Q:
804,275,257,184,430
266,805,823,898,647
A: 647

Q:
3,4,8,7,2,0
7,7,0,5,5,7
1,7,0,3,3,9
A: 7

Q:
7,5,3,2,5
6,7,4,6,7
A: 7

Q:
10,-26,45,3,-19,-42,-26
-1,-31,1,-31,0,13,-38
A: -38

Q:
3092,7470,1353,5980,4383,8238
3015,3274,5651,7930,1458,2821
7927,7415,2505,3477,4660,6432
A: 2821

Q:
7,3,4,2
4,6,6,5
8,2,4,6
A: 5
---
[ -8 -17 -82  77 -30] Out: -82, 77
[ 42  78 -13  -3  17 -10 -28] Out: -3, 78
[ 61  57 -43  56 -33  41 -46] Out: 56, 61
[-16  -2 -25   9 -67] Out: -25, 9
[ 71   2   5  41 -39] Out: 5, 71
[-44  -3  81 -71  47  30 -51] Out: -71, 81
[ 60   6 -46  -3   6] Out: -46, 60
---
array([[ -1,  -1, -76,  13],
       [  3,  10,   8,   0],
       [  4,  -5,  15, -10]]): 13

array([[ -2, -23, -11, -23,  13,  31,   9],
       [  0,   7, -11, -17, -11,  20, -20],
       [  8,  -8,  26,   0,  -4, -15,  59]]): 9

array([[ -4,   5, -48, -66, -23],
       [  7,   4,  -6,   2,  -5],
       [-21,  14, -27,  -1, -21]]): -23

array([[-83, -82, -10, -83,  61,  12, -16],
       [  6, -75,  76,  70, -26, -78, -67],
       [-57, -73,  70,  60, -47, -77, -73]]): -16

array([[-31, -52, -55, -16,  33],
       [-45, -31, -33, -40,  67],
       [  4,  -2,  61, -62, -11]]): 33

array([[-42, -84,  22,  16],
       [  7,   8, -20,  49],
       [  1,  -1,  27,  18]]): 16

array([[ 46, -23, -41,  50, -17, -30,  12],
       [-28,  59,  70,  37,  75, -24,  80],
       [-31,  14,  27, -42,  -6,  79, -24]]): 12

array([[-66,  51,  51, -25],
       [-36,  35,  66, -47],
       [-40,  -3,  36,  22]]): -25

array([[-76,  41,  62,   6],
       [-45,  41,  62,  33],
       [-45, -12,  65, -24]]): 6
---
-0.226,0.079,0.069,0.083,0.082,0.066,-0.028
-0.140,0.142,0.072,0.087,0.083,0.072,-0.085
-0.033,0.022,0.056,0.071,0.079,0.074,0.023
| 0.087

-0.6,-0.7,1.1,1.6,0.0
-1.6,-0.3,1.3,0.8,0.2
-1.6,-0.5,-0.6,1.6,0.6
| 1.3

176.43,77.78,101.23,81.62,60.62,-165.52,67.49 | 81.62

-3.181,3.835,0.736,5.052,3.570,10.729,-15.577 | 5.052

1.216,1.790,-1.639,-0.649,0.867,-0.328,-0.041 | -0.649

-0.15,0.00,-0.11,0.19,0.03 | -0.11

-0.14,0.06,-0.07,0.18,-0.03 | -0.07
---
array([[124,  84, 141,  96,  96, 123, 135, 170, 123, 127, 172, 127, 126,
        140, 144],
       [135, 137, 159, 175,  91, 125, 128,  66, 150, 178,  91, 124, 133,
        120, 119],
       [135, 156,  64, 151, 199, 135, 147, 115, 106, 129, 134, 139, 131,
        147, 149],
       [118, 104, 131, 108,  88, 123, 109, 123, 194, 101, 115, 125, 126,
        108, 115],
       [122, 111, 120, 110, 116, 121, 124, 186,  86, 132, 192, 133, 130,
        127, 163],
       [128, 136, 162, 166, 161, 127, 153,  91, 173, 150, 100, 117, 124,
        147, 124],
       [116,  86, 162, 128,  31, 112, 107, 142, 121, 176, 134, 115, 125,
         98, 134],
       [128, 142,  14, 112, 175, 159, 130, 142, 129,  84, 147, 142, 137,
        127, 137],
       [125, 148, 146, 143, 118, 146, 101,  93, 108, 142,  62, 113, 128,
        101,  89],
       [134, 160, 124, 174, 129, 121, 121,  95, 105, 185, 126, 127, 129,
        118, 140]]) gives 126

array([[5127, 2775, 5201, 2995, 6895, 5218, 6039, 3740, 4678, 6315, 5383],
       [5414, 2968, 5648, 3223, 6606, 4834, 6178, 3726, 4738, 6483, 5872],
       [5150, 2297, 4861, 3079, 6318, 4424, 5989, 3882, 4620, 6137, 5711],
       [5513, 5358, 3194, 4742, 3932, 3757, 3639, 8575, 6096, 6977, 4585],
       [3762, 3285, 4952, 4127, 7432, 4538, 5674, 4113, 3738, 7618, 6801],
       [6151, 3517, 5675, 7354, 7496, 7588, 6787, 8215, 5392, 6179, 5671],
       [3340, 3020, 5051, 3883, 7495, 4434, 5774, 3629, 4252, 7523, 7190],
       [5250, 3283, 5266, 2526, 6290, 4577, 6384, 3524, 4126, 6190, 5412],
       [5749, 4946, 3124, 4420, 4070, 3304, 3482, 8512, 6263, 6907, 4684],
       [4927, 3599, 6534, 7287, 7359, 8449, 6027, 7370, 6428, 5364, 6698]]) gives 4678

array([[  1,  -4,  -4,   0, -23,   0, -11,   6,   7,  -8,  -9,   1, -12,
        -15, -16],
       [ 12,  -8,   0, -24,   5, -13,  -9,  11, -38,   3,  -7, -14,   6,
         -6,  -3],
       [ -7, -16,  -6, -46, -22,  -6, -16,  10,  -5,  -8,  -3,   6, -12,
        -23,  -5],
       [ -8,  -6, -16,  11, -12, -13, -11, -11,   6, -24,  -1, -45,  -2,
         -8,  -3],
       [ -4,  -4,   2, -10, -13,  -7,   0,  25,  24,  -2, -17, -15, -17,
          4, -18]]) gives -12

array([[67, 44, 71, 26, 55, 38, 33, 24, 69, 73, 43, 56, 31],
       [70, 43, 59, 36, 54, 48, 59, 32, 60, 77, 44, 42, 33],
       [54, 57, 62, 74, 78, 52, 65, 77, 64, 38, 54, 67, 70],
       [54, 59, 51, 64, 59, 59, 65, 61, 53, 51, 58, 50, 59],
       [64, 48, 69, 31, 54, 41, 33, 28, 67, 69, 47, 57, 35],
       [42, 65, 44, 64, 43, 69, 57, 62, 42, 46, 67, 58, 66],
       [58, 52, 65, 50, 61, 48, 46, 51, 63, 54, 51, 64, 52],
       [65, 50, 49, 54, 57, 56, 75, 48, 53, 67, 50, 37, 45],
       [53, 60, 70, 60, 73, 44, 40, 62, 70, 41, 55, 73, 62],
       [72, 44, 71, 31, 63, 36, 42, 27, 72, 74, 41, 50, 30]]) gives 43

array([[4, 5, 6, 3, 5, 6, 5, 6, 5, 5, 4, 5, 5, 7, 5, 6],
       [4, 6, 4, 6, 5, 4, 5, 5, 5, 6, 6, 5, 4, 3, 5, 5],
       [5, 4, 5, 6, 5, 6, 6, 5, 5, 5, 4, 4, 5, 6, 6, 6],
       [4, 4, 5, 4, 5, 5, 4, 6, 5, 7, 4, 3, 7, 7, 5, 5],
       [5, 4, 6, 3, 5, 5, 7, 6, 5, 6, 4, 5, 6, 6, 3, 7],
       [5, 7, 5, 5, 6, 4, 5, 7, 5, 4, 6, 6, 4, 4, 5, 5],
       [4, 4, 6, 5, 4, 6, 5, 4, 6, 6, 6, 6, 4, 5, 6, 4],
       [6, 5, 6, 5, 5, 4, 6, 5, 4, 5, 5, 6, 5, 6, 4, 6],
       [6, 5, 4, 6, 6, 4, 6, 6, 6, 6, 5, 5, 5, 5, 6, 5],
       [5, 5, 6, 5, 6, 6, 7, 5, 5, 4, 6, 6, 5, 4, 4, 7],
       [5, 4, 5, 5, 4, 5, 5, 2, 5, 5, 5, 4, 6, 4, 5, 3]]) gives 7

array([[5, 6, 6, 1, 4, 5, 1, 1, 3, 6],
       [5, 4, 8, 7, 4, 7, 7, 5, 4, 4],
       [3, 2, 1, 4, 4, 3, 4, 6, 5, 2],
       [2, 4, 2, 6, 3, 1, 6, 4, 3, 8],
       [4, 4, 5, 2, 4, 5, 2, 3, 4, 6]]) gives 1
---
[[ 54 -81  62 -83 -82 -81 -80]
 [-19  39 -56  67 -31  76 -30]] ans = 54, -30

[ 69  43 -51  55 -22  44] ans = 69, 44

[[-76 -37  77 -80  32 -38]
 [-26 -77 -15  23 -75 -29]] ans = -76, -29

[[ 20  -6 -14 -38]
 [  1  16  11 -20]
 [ 13 -66  -4  -8]] ans = 20, -8

[[-67 -45 -74  38 -37  30]
 [-67 -45 -74  39 -37  30]] ans = -67, 30

[ 82 -66  58  28  51 -18] ans = 82, -18

[[-12  -8  -5 -29]
 [-53  32  40   1]
 [ 80  59   4 -42]] ans = -12, -42

[[  7   5  -2 -10   2   9]
 [ 13  37  -9 -25  15  77]] ans = 7, 77
---
[ 48 -75  -1 -73  -9] Out: 48, -9

[[-59 -17  -3 -45 -49]
 [ 16  46 -38   9  10]
 [ 35 -46  18  49  18]] Out: -59, 18

[  5 -26  -7  18 -20  11  61] Out: 5, 61

[ 71  30  76  27  17 -53] Out: 71, -53

[-52 -36  44 -57 -82] Out: -52, -82

[[ 26  34 -27  75 -45  -6]
 [ 29  21 -27  59 -45  -6]
 [ 83 -50 -27  -1 -45  -6]] Out: 26, -6

[ -8  81 -12  77  36  50] Out: -8, 50

[-65  34  -1 -40  39] Out: -65, 39
---
array([ 22, -33, -44,  69, -24]) ==> 22
array([ -8, -57,  59,  70,  30, -44, -65]) ==> -8
array([ 29,  46, -19,  35,  70,  39]) ==> 29
array([  8,  50,  -6, -26, -61,  37,  -4]) ==> 8
array([-10,  -3, -76, -24, -39, -58,  27]) ==> -10
array([-13,  52, -18, -66, -46, -45]) ==> -13
---
137	900	909	712 value 909

39	-31	-16	-29
39	-31	-15	-29
value -16

124	42	228	99 value 228

-38	-47	-14	47
31	6	-8	-29
value -14

-21	-30	-37	50 value -37

363	179	751	286 value 751
